Here is a tiny trained network, its code and every weight. The questions are about switching its units off for an input and a class, where a switched-off unit gives its printed mean instead of its output.

import numpy as np


def w(rows, s, z=0):
    codes = np.array(rows[::2]) - 128.0
    scale = np.full(codes.shape[1], s)
    scale[-1] = z or s
    return codes * scale


def norm(h):
    return h / np.sqrt((h * h).mean(-1, keepdims=True) + 1e-5)


def f(y):
    return y / 2 * (1 + np.tanh(0.7978845608 * (y + 0.044715 * y**3)))


def log_softmax(a):
    a = a - a.max(-1, keepdims=True)
    return a - np.log(np.exp(a).sum(-1, keepdims=True))


def net(x, mask):
    res = np.array(x, float).reshape(1, 6) / 4 @ E
    u = 0
    for l in range(3):
        y = f(norm(res) @ A[l][:, :-1].T + A[l][:, -1])
        res = res + np.where(mask[u : u + 10], y, B[l][:, -1]) @ B[l][:, :-1]
        u += 10
    return log_softmax(norm(res)[-1] @ U[:, :-1].T + U[:, -1])


A, B = {}, {}
E = w([
[108,77,142,168,61,119,108,182,115,133,136],'x0',
[101,189,146,243,151,146,178,120,162,105,128],'x1',
[180,156,145,184,38,207,15,205,146,136,99],'x2',
[123,136,155,170,112,114,93,113,65,94,209],'x3',
[195,78,159,144,158,1,108,80,194,116,136],'x4',
[90,167,111,110,153,94,124,174,55,61,197],'x5',
],0.0029)
A[0] = w([
[105,136,128,147,161,82,149,120,84,62,194,41],'L0N0',
[118,153,147,96,128,153,127,143,68,147,140,38],'L0N1',
[77,151,122,143,167,111,181,100,77,75,193,82],'L0N2',
[116,150,111,130,140,140,142,136,117,108,137,59],'L0N3',
[136,118,152,143,182,49,168,110,173,118,114,6],'L0N4',
[109,192,122,254,121,157,126,161,135,100,139,160],'L0N5',
[131,129,141,132,191,50,171,113,181,119,115,52],'L0N6',
[138,90,132,110,144,83,135,121,149,165,111,143],'L0N7',
[128,133,122,131,132,126,129,129,129,138,135,118],'L0N8',
[102,89,158,193,70,122,110,150,89,147,160,110],'L0N9',
],0.0054,0.0025)
B[0] = w([
[116,154,154,139,195,110,180,164,147,254,88,210],'L0N0',
[135,100,45,74,103,131,113,109,158,110,137,131],'L0N1',
[147,186,171,132,179,116,108,200,99,252,74,242],'L0N2',
[194,118,133,98,88,161,73,152,130,156,61,115],'L0N3',
[118,103,28,123,55,153,74,120,126,69,197,189],'L0N4',
[213,45,187,197,57,164,138,70,197,71,96,254],'L0N5',
[110,96,37,135,48,173,95,126,124,58,201,209],'L0N6',
[73,111,123,203,91,167,169,122,119,88,204,194],'L0N7',
[130,128,129,127,117,117,125,131,131,130,119,124],'L0N8',
[133,56,99,186,73,111,151,105,153,33,170,192],'L0N9',
],0.0034,0.003)
A[1] = w([
[189,166,180,119,176,9,22,160,95,136,188,34],'L1N0',
[144,59,86,6,168,59,118,51,123,116,136,23],'L1N1',
[101,226,140,184,197,81,173,124,34,52,183,3],'L1N2',
[144,130,185,98,78,156,41,182,52,156,98,88],'L1N3',
[152,124,141,144,109,114,92,110,145,69,147,110],'L1N4',
[32,145,74,63,98,206,206,198,102,142,58,77],'L1N5',
[101,145,106,102,131,141,150,158,108,124,111,82],'L1N6',
[193,155,176,112,51,175,2,215,114,59,89,108],'L1N7',
[73,150,100,31,145,133,127,224,53,176,95,70],'L1N8',
[140,109,122,136,114,126,126,112,166,140,112,117],'L1N9',
],0.0033,0.0019)
B[1] = w([
[95,146,81,54,185,63,108,182,60,197,137,163],'L1N0',
[197,74,161,179,44,170,175,133,163,57,169,188],'L1N1',
[134,136,142,80,149,215,118,114,115,213,62,132],'L1N2',
[117,125,71,135,147,71,141,116,96,114,215,162],'L1N3',
[90,120,83,102,137,138,153,142,132,115,128,165],'L1N4',
[130,180,102,101,198,21,3,130,90,196,170,187],'L1N5',
[190,114,114,118,118,92,54,91,142,160,140,112],'L1N6',
[27,131,42,91,174,36,124,100,102,125,212,249],'L1N7',
[171,77,79,74,138,11,101,78,126,151,195,188],'L1N8',
[95,152,139,137,156,117,164,135,121,97,129,148],'L1N9',
],0.0034,0.0022)
A[2] = w([
[129,139,132,131,152,118,146,128,122,132,132,122],'L2N0',
[156,124,128,138,151,117,137,100,131,120,129,130],'L2N1',
[87,136,116,64,188,118,179,134,94,169,128,80],'L2N2',
[68,128,137,178,104,107,101,150,119,133,110,34],'L2N3',
[139,119,144,131,3,189,43,170,82,24,128,8],'L2N4',
[154,142,194,134,131,192,166,79,176,164,14,43],'L2N5',
[126,138,143,132,124,157,154,118,136,130,94,99],'L2N6',
[63,161,160,190,140,111,97,156,126,139,86,47],'L2N7',
[95,145,140,103,184,103,158,119,129,138,119,14],'L2N8',
[118,139,141,132,151,125,131,120,121,130,135,94],'L2N9',
],0.0043,0.0015)
B[2] = w([
[130,110,127,114,103,130,90,122,126,139,106,125],'L2N0',
[69,120,124,137,93,135,106,155,117,120,111,139],'L2N1',
[107,99,81,84,130,63,36,113,119,135,181,196],'L2N2',
[162,123,133,157,110,151,158,129,145,119,118,129],'L2N3',
[135,64,31,95,124,62,196,2,203,52,216,255],'L2N4',
[146,158,206,150,144,122,172,219,50,141,86,185],'L2N5',
[131,132,148,128,125,96,115,170,91,143,123,114],'L2N6',
[174,92,143,161,66,161,128,143,148,121,102,125],'L2N7',
[169,101,119,109,102,108,34,118,146,146,128,115],'L2N8',
[135,116,122,122,115,135,98,121,147,145,102,114],'L2N9',
],0.0037,0.0022)
U = w([
[131,72,101,162,52,133,150,86,185,2,163,255],'0',
[102,158,85,40,191,88,77,133,80,200,145,87],'1',
[150,158,241,162,134,165,168,177,118,156,34,22],'2',
],0.0074,0.00082)

Each question gives the input, the list of numbers given to net, and the class t.
The units are the neurons (one row each of A and B). Each row of codes is followed by its name. A weight is (code - 128) times the scale printed after its matrix; where a second scale follows, it is the last column's (A, B and U).
mask holds one flag per neuron, layer by layer. A switched-off neuron (its flag False) gives its mean, the last column of its row in B, instead of its output. The means were averaged over made-up inputs and are rounded, as every weight is.
A unit's drop is (log p(t) with every unit on - log p(t) with that unit switched off) / (log p(t) with every unit on - log p(t) with every unit switched off).
The circuit of an input: a set's keep is (log p(t) with only the set's units on - log p(t) with every unit switched off) / (log p(t) with every unit on - log p(t) with every unit switched off). Starting from the 12 units with the biggest drops (on a tie, the unit counted first), units are removed one at a time, each time the one whose removal leaves the highest keep (on an exact tie, the one counted first), for as long as the keep stays at least 0.8.
circuit, biggest first: the units of the circuit, biggest drop first
unit that matters most: the unit with the biggest drop
k most important neurons: the k neurons with the biggest drops, biggest first
k most important neurons of layer l: the k neurons of layer l with the biggest drops, biggest first
drop of u: that unit's drop, to one decimal
input [-6,6,-7,6,3,-4], class 1: circuit, biggest first	[L0N2, L0N5]
input [-8,-8,-4,-3,-1,-4], class 0: circuit, biggest first	[L1N1]
input [-1,6,-1,6,-5,-6], class 2: 2 most important neurons	[L2N5, L0N6]
input [-1,0,8,-6,7,-2], class 2: circuit, biggest first	[L0N6, L2N4]
input [4,-2,5,-7,-5,-4], class 1: circuit, biggest first	[L1N5, L1N7]
input [4,0,-3,-3,4,5], class 1: circuit, biggest first	[L0N5, L0N2]
input [-4,5,-2,2,-3,5], class 2: 2 most important neurons	[L0N5, L1N7]
input [1,5,-7,-5,-5,-7], class 1: circuit, biggest first	[L0N5, L1N5]
input [4,-6,6,-1,6,6], class 1: 3 most important neurons	[L1N0, L0N5, L1N7]
input [0,-6,4,1,5,-3], class 1: 2 most important neurons	[L0N5, L1N0]
input [0,-5,-1,-6,1,5], class 0: 4 most important neurons	[L1N1, L0N2, L0N0, L1N7]
input [6,1,-8,4,7,3], class 1: 3 most important neurons	[L0N2, L0N0, L0N5]
input [-6,-8,1,-3,7,7], class 0: 2 most important neurons of layer 1	[L1N1, L1N5]
input [1,1,2,2,4,8], class 1: unit that matters most	L1N0
input [-4,5,2,-2,-4,4], class 2: 2 most important neurons	[L0N5, L0N6]
input [3,4,-7,-7,3,5], class 1: 4 most important neurons	[L0N2, L0N5, L0N9, L0N0]
input [-5,-7,1,-8,2,4], class 0: 3 most important neurons of layer 0	[L0N2, L0N0, L0N7]
input [-4,5,3,7,2,8], class 2: drop of L0N5	0.2
input [1,4,-2,3,-5,-6], class 2: drop of L0N4	0.2
input [-6,3,-1,-7,1,-8], class 2: circuit, biggest first	[L2N5]
